Here is a tiny trained network, its code and every weight. The questions are about switching its units off for an input and a target symbol, where a switched-off unit gives its printed mean instead of its output.

import numpy as np


def w(rows, s, z=0):
    codes = np.array(rows[::2]) - 128.0
    scale = np.full(codes.shape[1], s)
    scale[-1] = z or s
    return codes * scale


def f(y):
    return np.maximum(y, 0)


def softmax(a):
    e = np.exp(a - a.max(-1, keepdims=True))
    return e / e.sum(-1, keepdims=True)


def log_softmax(a):
    a = a - a.max(-1, keepdims=True)
    return a - np.log(np.exp(a).sum(-1, keepdims=True))


def net(x, mask):
    ids = ['Θαμπτψ'.index(c) for c in x.split()]
    T = len(ids)
    res = E[ids] + P[:T]
    u = 0
    for l in range(3):
        r = res
        for j in range(2):
            rows = slice(3 * j, 3 * j + 3)
            q, k, v = (r @ M[l][rows].T for M in (Q, K, V))
            z = softmax(np.where(np.tri(T) > 0, q @ k.T / 3**0.5, -1e9)) @ v
            o = O[l][rows]
            res = res + np.where(mask[u + j], z, o[:, -1]) @ o[:, :-1]
        u += 2
        y = f(res @ A[l][:, :-1].T + A[l][:, -1])
        res = res + np.where(mask[u : u + 4], y, B[l][:, -1]) @ B[l][:, :-1]
        u += 4
    return log_softmax(res[-1] @ U[:, :-1].T + U[:, -1])


Q, K, V, O, A, B = {}, {}, {}, {}, {}, {}
E = w([
[126,159,179],'Θ',
[170,95,54],'α',
[81,2,76],'μ',
[147,232,167],'π',
[51,157,99],'τ',
[127,138,227],'ψ',
],0.011)
P = w([
[207,248,19],'0',
[44,76,63],'1',
[44,84,55],'2',
[50,65,64],'3',
[41,47,82],'4',
[59,82,105],'5',
[82,77,151],'6',
[110,93,183],'7',
[153,122,254],'8',
],0.0049)
Q[0] = w([
[165,120,134],'L0H0',
[139,14,70],'L0H0',
[236,47,85],'L0H0',
[90,104,1],'L0H1',
[149,185,80],'L0H1',
[113,125,45],'L0H1',
],0.0076)
K[0] = w([
[149,49,92],'L0H0',
[165,89,77],'L0H0',
[164,2,17],'L0H0',
[113,152,214],'L0H1',
[125,152,190],'L0H1',
[88,191,175],'L0H1',
],0.0076)
V[0] = w([
[148,10,218],'L0H0',
[226,253,231],'L0H0',
[80,110,212],'L0H0',
[108,78,88],'L0H1',
[1,162,153],'L0H1',
[122,59,46],'L0H1',
],0.0074)
O[0] = w([
[45,104,115,10],'L0H0',
[156,40,19,49],'L0H0',
[71,86,105,129],'L0H0',
[92,185,104,167],'L0H1',
[148,148,253,252],'L0H1',
[91,212,114,184],'L0H1',
],0.0069,0.0018)
A[0] = w([
[7,33,33,136],'L0N0',
[254,165,89,253],'L0N1',
[50,37,189,225],'L0N2',
[161,176,68,52],'L0N3',
],0.0067,0.0018)
B[0] = w([
[210,194,101,190],'L0N0',
[151,78,255,203],'L0N1',
[181,169,130,255],'L0N2',
[147,199,187,147],'L0N3',
],0.008,0.0038)
Q[1] = w([
[52,78,31],'L1H0',
[179,70,57],'L1H0',
[140,176,132],'L1H0',
[94,148,103],'L1H1',
[169,153,255],'L1H1',
[79,136,102],'L1H1',
],0.0071)
K[1] = w([
[18,162,192],'L1H0',
[2,192,59],'L1H0',
[170,191,143],'L1H0',
[47,183,119],'L1H1',
[173,159,148],'L1H1',
[86,63,129],'L1H1',
],0.0078)
V[1] = w([
[169,170,160],'L1H0',
[59,253,80],'L1H0',
[138,132,189],'L1H0',
[172,140,135],'L1H1',
[22,196,36],'L1H1',
[245,199,213],'L1H1',
],0.0071)
O[1] = w([
[102,120,41,185],'L1H0',
[253,219,132,77],'L1H0',
[111,122,133,174],'L1H0',
[49,174,69,157],'L1H1',
[214,124,125,44],'L1H1',
[41,200,8,254],'L1H1',
],0.0056,0.0076)
A[1] = w([
[112,237,155,83],'L1N0',
[134,141,88,252],'L1N1',
[145,134,1,94],'L1N2',
[69,197,114,13],'L1N3',
],0.0065,0.0029)
B[1] = w([
[115,33,114,253],'L1N0',
[76,235,219,245],'L1N1',
[184,204,3,187],'L1N2',
[113,34,15,240],'L1N3',
],0.0044,0.0038)
Q[2] = w([
[9,166,99],'L2H0',
[87,95,118],'L2H0',
[173,76,144],'L2H0',
[106,116,156],'L2H1',
[163,121,105],'L2H1',
[63,112,149],'L2H1',
],0.012)
K[2] = w([
[197,187,2],'L2H0',
[162,132,113],'L2H0',
[55,93,199],'L2H0',
[90,71,161],'L2H1',
[177,228,153],'L2H1',
[64,51,133],'L2H1',
],0.0083)
V[2] = w([
[72,61,223],'L2H0',
[86,220,100],'L2H0',
[254,233,138],'L2H0',
[69,122,179],'L2H1',
[51,66,109],'L2H1',
[122,39,230],'L2H1',
],0.0069)
O[2] = w([
[144,1,167,33],'L2H0',
[112,137,67,254],'L2H0',
[173,172,139,100],'L2H0',
[158,156,129,157],'L2H1',
[61,103,162,197],'L2H1',
[136,145,204,48],'L2H1',
],0.008,0.0089)
A[2] = w([
[119,84,247,254],'L2N0',
[134,79,162,121],'L2N1',
[95,137,96,186],'L2N2',
[226,153,80,107],'L2N3',
],0.011,0.0032)
B[2] = w([
[131,254,151,157],'L2N0',
[153,189,87,139],'L2N1',
[242,73,180,245],'L2N2',
[145,54,172,163],'L2N3',
],0.0072,0.013)
U = w([
[55,202,195,207],'Θ',
[150,10,170,198],'α',
[48,45,63,2],'μ',
[143,131,104,71],'π',
[255,123,186,140],'τ',
[140,160,42,143],'ψ',
],0.0055,0.0052)

Each question gives the input, a string of symbols that net reads in full, and the target symbol t.
The units are the heads (3 rows each of Q, K, V and O) and the neurons (one row each of A and B). Each row of codes is followed by its name. A weight is (code - 128) times the scale printed after its matrix; where a second scale follows, it is the last column's (O, A, B and U).
mask holds one flag per unit, layer by layer, with each layer's heads first. A switched-off unit (its flag False) gives its mean, the last column of its rows in O or B, instead of its output. The means were averaged over made-up inputs and are rounded, as every weight is.
A unit's drop is (log p(t) with every unit on - log p(t) with that unit switched off) / (log p(t) with every unit on - log p(t) with every unit switched off).
The circuit of an input: a set's keep is (log p(t) with only the set's units on - log p(t) with every unit switched off) / (log p(t) with every unit on - log p(t) with every unit switched off). Starting from the 12 units with the biggest drops (on a tie, the unit counted first), units are removed one at a time, each time the one whose removal leaves the highest keep (on an exact tie, the one counted first), for as long as the keep stays at least 0.8.
units of the circuit, in order: the units of the circuit, biggest drop first
most important unit: the unit with the biggest drop
k most important neurons: the k neurons with the biggest drops, biggest first
top k neurons in layer l: the k neurons of layer l with the biggest drops, biggest first
which heads matter: for each layer, one digit per head in row order, 1 if its drop is at least 0.15 and else 0, layers parted by /
drop when u is switched off: that unit's drop, to one decimal
input μ ψ π α ψ α, target τ: units of the circuit, in order -> [L1H1; L1H0; L0H1; L2H0]
input ψ α α, target Θ: top 2 neurons in layer 1 -> [L1N2; L1N3]
input ψ α α π μ, target Θ: which heads matter -> 11 / 11 / 01
input ψ μ τ μ ψ α π α μ, target Θ: which heads matter -> 11 / 10 / 01
input μ Θ π π, target τ: units of the circuit, in order -> [L1H0; L1H1; L0H1; L2H0]
input μ μ μ, target τ: units of the circuit, in order -> [L1H1; L1H0; L0H1]
input π μ μ ψ π π ψ, target μ: which heads matter -> 11 / 11 / 10
input μ ψ τ τ τ π π ψ τ, target τ: which heads matter -> 01 / 11 / 11
input μ α ψ, target τ: units of the circuit, in order -> [L1H1; L1H0; L0H1]
input μ τ α ψ, target τ: units of the circuit, in order -> [L1H1; L1H0; L2H0]
input α τ α α Θ μ ψ ψ Θ, target ψ: top 2 neurons in layer 0 -> [L0N3; L0N1]
input π ψ α, target μ: most important unit -> L0N1
input μ Θ π Θ, target τ: 2 most important neurons -> [L2N3; L0N1]
input π ψ Θ Θ Θ μ μ ψ, target μ: 2 most important neurons -> [L0N1; L0N3]
input μ ψ Θ π Θ, target τ: 2 most important neurons -> [L0N1; L2N3]
input μ π α π, target τ: most important unit -> L1H0
input α π ψ ψ, target ψ: 3 most important neurons -> [L0N3; L1N2; L0N1]
input α α τ α ψ, target ψ: drop when L2N2 is switched off -> 0.0
input π α Θ, target μ: drop when L0H1 is switched off -> 0.3
input Θ ψ π, target α: drop when L2H1 is switched off -> 0.0
input ψ μ ψ α, target Θ: most important neuron -> [L2N0]
